Below are the code and all the weights of a small trained network. Each question names an input and a target symbol and asks about switching units off, where a switched-off unit gives its printed mean instead of its output.

import numpy as np


def w(rows, s, z=0):
    codes = np.array(rows[::2]) - 128.0
    scale = np.full(codes.shape[1], s)
    scale[-1] = z or s
    return codes * scale


def f(y):
    return np.maximum(y, 0)


def softmax(a):
    e = np.exp(a - a.max(-1, keepdims=True))
    return e / e.sum(-1, keepdims=True)


def log_softmax(a):
    a = a - a.max(-1, keepdims=True)
    return a - np.log(np.exp(a).sum(-1, keepdims=True))


def net(x, mask):
    ids = ['ΔΛΞΠΩγμσφ'.index(c) for c in x.split()]
    T = len(ids)
    res = E[ids] + P[:T]
    u = 0
    for l in range(3):
        r = res
        for j in range(2):
            rows = slice(3 * j, 3 * j + 3)
            q, k, v = (r @ M[l][rows].T for M in (Q, K, V))
            z = softmax(np.where(np.tri(T) > 0, q @ k.T / 3**0.5, -1e9)) @ v
            o = O[l][rows]
            res = res + np.where(mask[u + j], z, o[:, -1]) @ o[:, :-1]
        u += 2
        y = f(res @ A[l][:, :-1].T + A[l][:, -1])
        res = res + np.where(mask[u : u + 8], y, B[l][:, -1]) @ B[l][:, :-1]
        u += 8
    return log_softmax(res[-1] @ U[:, :-1].T + U[:, -1])


Q, K, V, O, A, B = {}, {}, {}, {}, {}, {}
E = w([
[82,20,183],'Δ',
[156,70,53],'Λ',
[143,175,169],'Ξ',
[77,151,55],'Π',
[79,255,200],'Ω',
[140,149,144],'γ',
[172,144,154],'μ',
[121,158,172],'σ',
[131,110,134],'φ',
],0.022)
P = w([
[196,88,38],'0',
[104,123,254],'1',
[173,115,207],'2',
[155,114,206],'3',
[154,103,197],'4',
[160,111,180],'5',
[176,113,155],'6',
[199,112,111],'7',
[194,102,115],'8',
[198,105,113],'9',
[206,83,102],'10',
],0.0058)
Q[0] = w([
[99,99,171],'L0H0',
[163,161,110],'L0H0',
[147,199,186],'L0H0',
[161,137,233],'L0H1',
[116,89,25],'L0H1',
[175,100,254],'L0H1',
],0.011)
K[0] = w([
[158,97,146],'L0H0',
[78,165,140],'L0H0',
[120,115,177],'L0H0',
[85,62,217],'L0H1',
[39,114,2],'L0H1',
[90,34,195],'L0H1',
],0.0087)
V[0] = w([
[115,63,54],'L0H0',
[129,242,3],'L0H0',
[167,151,202],'L0H0',
[187,171,107],'L0H1',
[14,81,172],'L0H1',
[174,134,123],'L0H1',
],0.011)
O[0] = w([
[113,192,94,228],'L0H0',
[207,160,104,254],'L0H0',
[124,111,186,14],'L0H0',
[174,115,99,58],'L0H1',
[210,107,110,237],'L0H1',
[137,2,104,77],'L0H1',
],0.0066,0.005)
A[0] = w([
[73,119,166,25],'L0N0',
[181,172,169,3],'L0N1',
[173,153,104,166],'L0N2',
[178,146,61,93],'L0N3',
[153,102,151,73],'L0N4',
[49,107,255,175],'L0N5',
[97,178,132,96],'L0N6',
[108,148,50,111],'L0N7',
],0.011,0.0047)
B[0] = w([
[184,76,143,143],'L0N0',
[1,106,114,148],'L0N1',
[125,66,151,211],'L0N2',
[57,134,232,247],'L0N3',
[21,189,127,137],'L0N4',
[189,128,80,218],'L0N5',
[175,91,54,164],'L0N6',
[49,103,223,254],'L0N7',
],0.0056,0.0094)
Q[1] = w([
[87,192,195],'L1H0',
[144,109,142],'L1H0',
[108,111,221],'L1H0',
[150,154,170],'L1H1',
[135,126,84],'L1H1',
[76,186,253],'L1H1',
],0.012)
K[1] = w([
[162,98,15],'L1H0',
[88,42,84],'L1H0',
[64,67,173],'L1H0',
[85,201,152],'L1H1',
[255,122,171],'L1H1',
[128,115,64],'L1H1',
],0.0096)
V[1] = w([
[141,85,4],'L1H0',
[73,235,173],'L1H0',
[142,98,76],'L1H0',
[115,62,149],'L1H1',
[146,133,103],'L1H1',
[105,155,41],'L1H1',
],0.011)
O[1] = w([
[122,119,51,29],'L1H0',
[95,140,253,251],'L1H0',
[110,154,171,69],'L1H0',
[78,82,150,202],'L1H1',
[166,138,104,53],'L1H1',
[149,31,29,149],'L1H1',
],0.0054,0.0025)
A[1] = w([
[156,197,220,3],'L1N0',
[153,94,106,120],'L1N1',
[172,111,108,157],'L1N2',
[229,121,173,174],'L1N3',
[224,191,210,69],'L1N4',
[47,207,229,103],'L1N5',
[254,160,114,58],'L1N6',
[103,102,65,79],'L1N7',
],0.0096,0.004)
B[1] = w([
[169,164,134,160],'L1N0',
[174,96,125,141],'L1N1',
[116,233,114,142],'L1N2',
[68,93,2,178],'L1N3',
[93,125,7,168],'L1N4',
[216,212,122,254],'L1N5',
[26,222,212,141],'L1N6',
[89,21,212,141],'L1N7',
],0.0051,0.0087)
Q[2] = w([
[84,96,92],'L2H0',
[170,38,166],'L2H0',
[35,146,176],'L2H0',
[105,154,150],'L2H1',
[251,91,150],'L2H1',
[145,104,113],'L2H1',
],0.014)
K[2] = w([
[112,132,115],'L2H0',
[154,189,190],'L2H0',
[63,116,116],'L2H0',
[171,157,192],'L2H1',
[151,52,6],'L2H1',
[78,76,168],'L2H1',
],0.013)
V[2] = w([
[156,115,254],'L2H0',
[61,143,188],'L2H0',
[16,60,146],'L2H0',
[113,193,234],'L2H1',
[46,84,159],'L2H1',
[41,200,110],'L2H1',
],0.0081)
O[2] = w([
[2,201,138,120],'L2H0',
[145,52,168,173],'L2H0',
[210,191,166,209],'L2H0',
[139,214,184,236],'L2H1',
[114,94,226,141],'L2H1',
[176,171,138,255],'L2H1',
],0.0064,0.0052)
A[2] = w([
[194,148,247,226],'L2N0',
[48,149,169,3],'L2N1',
[72,160,139,243],'L2N2',
[154,163,100,78],'L2N3',
[41,81,152,43],'L2N4',
[87,83,37,121],'L2N5',
[165,100,123,148],'L2N6',
[180,193,111,17],'L2N7',
],0.013,0.0046)
B[2] = w([
[50,55,107,248],'L2N0',
[208,113,47,153],'L2N1',
[90,224,122,194],'L2N2',
[112,97,203,162],'L2N3',
[183,171,254,156],'L2N4',
[225,123,104,155],'L2N5',
[82,110,72,146],'L2N6',
[190,30,171,200],'L2N7',
],0.0073,0.015)
U = w([
[125,69,173,19],'Δ',
[43,61,177,150],'Λ',
[166,159,136,124],'Ξ',
[73,181,236,254],'Π',
[247,206,196,65],'Ω',
[167,158,126,92],'γ',
[143,145,96,206],'μ',
[153,151,123,159],'σ',
[83,105,73,216],'φ',
],0.012,0.0041)

Each question gives the input, a string of symbols that net reads in full, and the target symbol t.
The units are the heads (3 rows each of Q, K, V and O) and the neurons (one row each of A and B). Each row of codes is followed by its name. A weight is (code - 128) times the scale printed after its matrix; where a second scale follows, it is the last column's (O, A, B and U).
mask holds one flag per unit, layer by layer, with each layer's heads first. A switched-off unit (its flag False) gives its mean, the last column of its rows in O or B, instead of its output. The means were averaged over made-up inputs and are rounded, as every weight is.
A unit's drop is (log p(t) with every unit on - log p(t) with that unit switched off) / (log p(t) with every unit on - log p(t) with every unit switched off).
The circuit of an input: a set's keep is (log p(t) with only the set's units on - log p(t) with every unit switched off) / (log p(t) with every unit on - log p(t) with every unit switched off). Starting from the 12 units with the biggest drops (on a tie, the unit counted first), units are removed one at a time, each time the one whose removal leaves the highest keep (on an exact tie, the one counted first), for as long as the keep stays at least 0.8.
units of the circuit, in order: the units of the circuit, biggest drop first
most important unit: the unit with the biggest drop
top k neurons: the k neurons with the biggest drops, biggest first
which heads matter: for each layer, one digit per head in row order, 1 if its drop is at least 0.15 and else 0, layers parted by /
drop when u is switched off: that unit's drop, to one decimal
input Λ Ξ Δ Λ, target Λ: which heads matter -> 11 / 01 / 10
input Π Λ Π Ω Π Π Π Π Λ Λ μ, target Π: units of the circuit, in order -> [L1N6 L1N5]
input Π φ Π Π Ω Λ Π Δ, target Π: units of the circuit, in order -> [L2H0 L2N4]
input σ Π Δ φ, target φ: units of the circuit, in order -> [L0N7 L0N3 L2H1 L1H0]
input Δ Π Π Π Π Π Ω Π Λ, target Δ: most important unit -> L2H1
input Π Π Π Δ, target Δ: units of the circuit, in order -> [L1H1 L0H1]
input Π Π Π Λ Δ Π Δ μ, target Π: top 2 neurons -> [L0N7 L0N3]
input Ω Δ μ Π Λ, target Ω: top 4 neurons -> [L2N4 L2N5 L2N0 L1N5]
input Λ Π Π μ, target Λ: top 3 neurons -> [L0N3 L0N7 L0N5]
input Π φ Ω μ Δ, target Δ: top 3 neurons -> [L2N5 L0N5 L2N4]
input σ γ Ω, target Ω: top 2 neurons -> [L1N4 L0N5]
input Λ Π Π Π Π Π, target Λ: top 4 neurons -> [L2N0 L0N7 L0N3 L2N7]
input Ω Π σ Λ Π, target Ω: top 4 neurons -> [L1N5 L2N0 L1N0 L2N7]
input Λ Π φ, target Λ: top neuron -> [L0N5]
input Π Π Π Λ σ φ Π Δ, target Π: top 2 neurons -> [L0N3 L0N7]
input Π Π Δ Π Λ, target Π: top 4 neurons -> [L0N7 L0N3 L1N5 L2N4]
input Λ Λ Π Λ Π Π Π Π, target Λ: top 2 neurons -> [L2N0 L0N7]
input Λ Π Π Π σ Λ, target Λ: top 3 neurons -> [L0N7 L0N3 L0N5]
input Λ Λ Π Δ Π Π γ Λ Π Ξ, target Λ: which heads matter -> 11 / 00 / 10
input Π Π μ Δ φ Π, target Π: top 3 neurons -> [L2N0 L0N3 L2N2]
input Ω Π Δ Π φ Π Π Ω, target Ω: most important unit -> L0N5
input Π Π Π Δ Π, target Π: top 3 neurons -> [L0N3 L0N7 L2N0]
input Λ Π γ Π Π σ, target Λ: which heads matter -> 01 / 00 / 10
input Δ Π Ω Π Π Π Π Λ, target Δ: top 3 neurons -> [L0N5 L0N3 L0N7]
input Π Π Δ Λ, target Π: drop when L1N2 is switched off -> 0.0
input Λ Δ Π Π μ, target Λ: drop when L2N5 is switched off -> 0.1
input Λ Δ Π Π Π Π Ξ, target Λ: drop when L2N0 is switched off -> 0.3
input Ω Λ Π, target Ω: drop when L2H1 is switched off -> 0.9
